Below is a small trained network, with its code and all its weights. Each question gives an input and a class and asks what happens when units are switched off, that is, made to give their printed mean instead of their output.

import numpy as np


def w(rows, s, z=0):
    codes = np.array(rows[::2]) - 128.0
    scale = np.full(codes.shape[1], s)
    scale[-1] = z or s
    return codes * scale


def norm(h):
    return h / np.sqrt((h * h).mean(-1, keepdims=True) + 1e-5)


def f(y):
    return np.maximum(y, 0)


def log_softmax(a):
    a = a - a.max(-1, keepdims=True)
    return a - np.log(np.exp(a).sum(-1, keepdims=True))


def net(x, mask):
    res = np.array(x, float).reshape(1, 7) / 4 @ E
    u = 0
    for l in range(3):
        y = f(norm(res) @ A[l][:, :-1].T + A[l][:, -1])
        res = res + np.where(mask[u : u + 6], y, B[l][:, -1]) @ B[l][:, :-1]
        u += 6
    return log_softmax(norm(res)[-1] @ U[:, :-1].T + U[:, -1])


A, B = {}, {}
E = w([
[152,114,78,109,153,148,111,107,137],'x0',
[142,106,60,169,8,64,219,32,113],'x1',
[89,145,212,147,112,82,122,154,98],'x2',
[148,120,138,185,144,175,155,132,59],'x3',
[83,86,212,3,71,231,125,14,137],'x4',
[149,154,65,109,132,146,52,63,112],'x5',
[135,127,105,144,123,148,93,117,76],'x6',
],0.0029)
A[0] = w([
[68,129,142,83,240,186,58,210,123,65],'L0N0',
[164,188,219,102,251,224,28,198,176,136],'L0N1',
[84,72,181,61,52,238,164,139,112,57],'L0N2',
[83,38,130,210,37,37,49,31,153,230],'L0N3',
[97,77,92,167,138,137,92,123,72,6],'L0N4',
[19,104,38,77,233,64,59,165,70,87],'L0N5',
],0.0031,0.0018)
B[0] = w([
[108,57,116,140,76,85,217,93,104,209],'L0N0',
[169,7,75,89,2,33,199,53,99,254],'L0N1',
[105,140,109,141,80,209,15,121,194,188],'L0N2',
[214,177,159,90,91,171,189,172,89,209],'L0N3',
[118,233,113,69,150,133,99,179,171,132],'L0N4',
[185,127,87,100,106,79,100,184,106,172],'L0N5',
],0.0041,0.0044)
A[1] = w([
[75,117,110,53,119,52,185,121,112,60],'L1N0',
[165,190,101,186,227,25,116,200,100,224],'L1N1',
[117,145,209,109,146,182,103,99,193,2],'L1N2',
[48,161,111,195,136,95,123,88,80,54],'L1N3',
[79,150,148,105,164,174,94,54,114,31],'L1N4',
[153,153,66,192,223,3,125,181,114,130],'L1N5',
],0.0034,0.00091)
B[1] = w([
[125,169,77,122,127,84,110,74,62,204],'L1N0',
[177,129,139,62,72,141,32,211,193,242],'L1N1',
[137,166,128,44,130,102,1,178,203,155],'L1N2',
[138,83,64,53,135,122,139,138,177,139],'L1N3',
[160,128,195,88,130,178,70,198,253,152],'L1N4',
[130,156,138,93,128,193,82,231,162,252],'L1N5',
],0.0046,0.0032)
A[2] = w([
[165,44,151,140,222,153,121,126,105,114],'L2N0',
[152,129,135,173,203,122,108,205,195,8],'L2N1',
[180,44,128,76,97,107,163,123,64,170],'L2N2',
[98,103,226,50,136,232,70,42,154,109],'L2N3',
[77,82,122,149,138,68,81,118,157,149],'L2N4',
[181,124,108,52,2,80,166,132,85,167],'L2N5',
],0.0041,0.0017)
B[2] = w([
[118,140,93,164,148,129,191,84,52,133],'L2N0',
[238,120,38,126,70,169,93,165,136,148],'L2N1',
[57,125,128,195,211,125,240,131,139,200],'L2N2',
[210,149,171,81,77,147,38,253,143,189],'L2N3',
[99,118,144,223,157,195,108,113,94,141],'L2N4',
[31,77,87,185,227,92,84,44,161,255],'L2N5',
],0.0048,0.0075)
U = w([
[151,161,204,2,121,175,84,217,182,254],'0',
[35,111,153,119,205,91,194,60,114,2],'1',
],0.0048,0.00061)

Each question gives the input, the list of numbers given to net, and the class t.
The units are the neurons (one row each of A and B). Each row of codes is followed by its name. A weight is (code - 128) times the scale printed after its matrix; where a second scale follows, it is the last column's (A, B and U).
mask holds one flag per neuron, layer by layer. A switched-off neuron (its flag False) gives its mean, the last column of its row in B, instead of its output. The means were averaged over made-up inputs and are rounded, as every weight is.
A unit's drop is (log p(t) with every unit on - log p(t) with that unit switched off) / (log p(t) with every unit on - log p(t) with every unit switched off).
The circuit of an input: a set's keep is (log p(t) with only the set's units on - log p(t) with every unit switched off) / (log p(t) with every unit on - log p(t) with every unit switched off). Starting from the 12 units with the biggest drops (on a tie, the unit counted first), units are removed one at a time, each time the one whose removal leaves the highest keep (on an exact tie, the one counted first), for as long as the keep stays at least 0.8.
circuit, biggest first: the units of the circuit, biggest drop first
k most important neurons: the k neurons with the biggest drops, biggest first
k most important neurons of layer l: the k neurons of layer l with the biggest drops, biggest first
drop of u: that unit's drop, to one decimal
input [-4,6,3,8,8,-7,-3], class 0: 2 most important neurons of layer 0	L0N1, L0N2
input [-3,4,2,6,5,4,-1], class 0: circuit, biggest first	L0N1, L2N3
input [-5,-7,5,-2,-4,1,-6], class 1: circuit, biggest first	L0N1, L0N0, L2N3
input [6,-7,-2,4,3,-1,1], class 1: most important neuron	L0N1
input [1,5,-3,2,5,-6,2], class 0: 3 most important neurons	L0N2, L0N1, L2N3
input [3,7,5,1,-7,-4,2], class 0: circuit, biggest first	L0N1, L1N5, L1N1
input [-3,3,7,2,-4,-7,-1], class 0: circuit, biggest first	L0N1, L1N1, L2N2
input [-5,8,-7,5,-8,-3,1], class 0: circuit, biggest first	L0N1, L1N5, L1N1
input [-4,-7,-5,1,4,3,1], class 1: 2 most important neurons	L0N1, L0N0
input [6,5,-1,2,-7,-7,4], class 0: 2 most important neurons	L0N1, L1N5
input [-1,-8,4,8,5,7,-7], class 1: 3 most important neurons	L0N1, L0N0, L2N2
input [3,-4,0,-4,-2,3,5], class 1: drop of L0N5	0.0
input [4,-5,2,5,-4,0,-3], class 1: drop of L0N0	0.2
input [5,-6,-4,5,3,8,-8], class 1: drop of L0N1	2.0
